Here is a tiny trained network, its code and every weight. The questions are about switching its units off for an input and a target symbol, where a switched-off unit gives its printed mean instead of its output.

import numpy as np


def w(rows, s, z=0):
    codes = np.array(rows[::2]) - 128.0
    scale = np.full(codes.shape[1], s)
    scale[-1] = z or s
    return codes * scale


def f(y):
    return y / 2 * (1 + np.tanh(0.7978845608 * (y + 0.044715 * y**3)))


def softmax(a):
    e = np.exp(a - a.max(-1, keepdims=True))
    return e / e.sum(-1, keepdims=True)


def log_softmax(a):
    a = a - a.max(-1, keepdims=True)
    return a - np.log(np.exp(a).sum(-1, keepdims=True))


def net(x, mask):
    ids = ['βεζημξπω'.index(c) for c in x.split()]
    T = len(ids)
    res = E[ids] + P[:T]
    q, k, v = (res @ M[0].T for M in (Q, K, V))
    z = softmax(np.where(np.tri(T) > 0, q @ k.T / 2**0.5, -1e9)) @ v
    res = res + np.where(mask[0], z, O[0][:, -1]) @ O[0][:, :-1]
    y = f(res @ A[0][:, :-1].T + A[0][:, -1])
    res = res + np.where(mask[1:17], y, B[0][:, -1]) @ B[0][:, :-1]
    return log_softmax(res[-1] @ U[:, :-1].T + U[:, -1])


Q, K, V, O, A, B = {}, {}, {}, {}, {}, {}
E = w([
[87,128,160,150,108],'β',
[80,104,162,141,152],'ε',
[85,85,108,118,158],'ζ',
[132,153,172,44,148],'η',
[232,106,168,90,129],'μ',
[81,87,152,79,250],'ξ',
[86,73,154,59,47],'π',
[45,232,81,91,161],'ω',
],0.021)
P = w([
[188,43,144,236,30],'0',
[138,1,147,195,114],'1',
[112,14,131,158,157],'2',
[77,40,135,153,146],'3',
[55,59,135,137,149],'4',
[39,82,124,134,155],'5',
[49,98,113,109,162],'6',
[36,109,113,100,194],'7',
[33,125,110,119,172],'8',
[53,183,81,71,179],'9',
[60,157,78,94,178],'10',
[63,147,69,105,176],'11',
],0.0055)
Q[0] = w([
[1,54,151,181,196],'head 1',
[73,101,205,38,149],'head 1',
],0.0075)
K[0] = w([
[161,217,147,113,191],'head 1',
[3,209,166,81,194],'head 1',
],0.008)
V[0] = w([
[135,212,100,64,53],'head 1',
[53,74,51,253,131],'head 1',
],0.0067)
O[0] = w([
[5,112,134,122,41,4],'head 1',
[24,68,25,172,115,143],'head 1',
],0.012,0.0043)
A[0] = w([
[191,171,93,81,69,81],'neuron 1',
[105,86,82,244,72,40],'neuron 2',
[107,161,71,185,113,109],'neuron 3',
[71,79,80,59,125,139],'neuron 4',
[123,217,117,234,43,179],'neuron 5',
[184,100,191,94,106,71],'neuron 6',
[103,35,80,63,95,78],'neuron 7',
[89,155,124,55,132,118],'neuron 8',
[110,187,77,163,18,254],'neuron 9',
[149,54,159,65,50,149],'neuron 10',
[33,109,124,72,101,114],'neuron 11',
[143,121,223,199,236,171],'neuron 12',
[129,81,149,147,169,122],'neuron 13',
[35,140,175,79,175,118],'neuron 14',
[189,101,149,164,87,138],'neuron 15',
[144,196,153,208,177,103],'neuron 16',
],0.011,0.0063)
B[0] = w([
[127,87,92,229,43,131],'neuron 1',
[77,123,117,167,39,136],'neuron 2',
[83,154,143,191,145,134],'neuron 3',
[172,118,134,137,124,191],'neuron 4',
[173,91,164,137,231,134],'neuron 5',
[87,116,97,145,193,148],'neuron 6',
[174,141,74,80,209,160],'neuron 7',
[104,136,182,173,102,166],'neuron 8',
[162,87,151,171,182,150],'neuron 9',
[2,134,131,92,215,154],'neuron 10',
[195,230,129,167,116,192],'neuron 11',
[149,122,122,76,37,250],'neuron 12',
[124,177,90,99,86,179],'neuron 13',
[134,129,122,177,101,216],'neuron 14',
[150,86,181,148,205,134],'neuron 15',
[133,169,57,73,189,145],'neuron 16',
],0.0079,0.016)
U = w([
[66,103,125,142,123,84],'β',
[1,153,68,103,61,131],'ε',
[39,142,10,118,127,136],'ζ',
[37,167,190,61,104,101],'η',
[117,94,144,115,158,113],'μ',
[170,176,99,78,125,184],'ξ',
[3,153,63,45,164,253],'π',
[79,204,96,139,172,15],'ω',
],0.0086,0.0032)

Each question gives the input, a string of symbols that net reads in full, and the target symbol t.
The units are the heads (2 rows each of Q, K, V and O) and the neurons (one row each of A and B). Each row of codes is followed by its name. A weight is (code - 128) times the scale printed after its matrix; where a second scale follows, it is the last column's (O, A, B and U).
mask holds one flag per unit, heads first, then neurons. A switched-off unit (its flag False) gives its mean, the last column of its rows in O or B, instead of its output. The means were averaged over made-up inputs and are rounded, as every weight is.
A unit's drop is (log p(t) with every unit on - log p(t) with that unit switched off) / (log p(t) with every unit on - log p(t) with every unit switched off).
The circuit of an input: a set's keep is (log p(t) with only the set's units on - log p(t) with every unit switched off) / (log p(t) with every unit on - log p(t) with every unit switched off). Starting from the 12 units with the biggest drops (on a tie, the unit counted first), units are removed one at a time, each time the one whose removal leaves the highest keep (on an exact tie, the one counted first), for as long as the keep stays at least 0.8.
circuit, biggest first: the units of the circuit, biggest drop first
most important unit: the unit with the biggest drop
top k neurons: the k neurons with the biggest drops, biggest first
drop when u is switched off: that unit's drop, to one decimal
input ε ω ξ ξ ξ ξ π ω ω ζ η, target η: most important unit -> neuron 8
input μ ζ ξ ε η ξ ξ ξ ξ μ ζ, target ξ: top 2 neurons -> (neuron 10; neuron 6)
input π ε μ, target π: circuit, biggest first -> (neuron 10; head 1; neuron 6)
input ξ β β ξ ε, target ξ: circuit, biggest first -> (head 1; neuron 12)
input β η β, target η: circuit, biggest first -> (head 1; neuron 7)
input ζ η ξ ξ ζ ε ε ξ ξ ε, target ξ: top 2 neurons -> (neuron 10; neuron 12)
input ε ε β ζ μ, target μ: top 4 neurons -> (neuron 15; neuron 11; neuron 16; neuron 12)
input ω ξ π, target π: top 2 neurons -> (neuron 10; neuron 7)
input η η ξ π ξ ζ π μ β π ω ω, target ω: top 2 neurons -> (neuron 12; neuron 11)
input ε π ε ζ ω ξ ε η ω ζ, target ω: drop when neuron 12 is switched off -> 0.7
input π ε η ξ ζ η η ε ε, target η: drop when head 1 is switched off -> 0.8
input ω β β ξ π η ξ η η, target η: drop when head 1 is switched off -> 0.2
input ζ ε ε, target ζ: drop when head 1 is switched off -> 1.0
input ω ξ π ζ ε, target ε: most important unit -> neuron 2
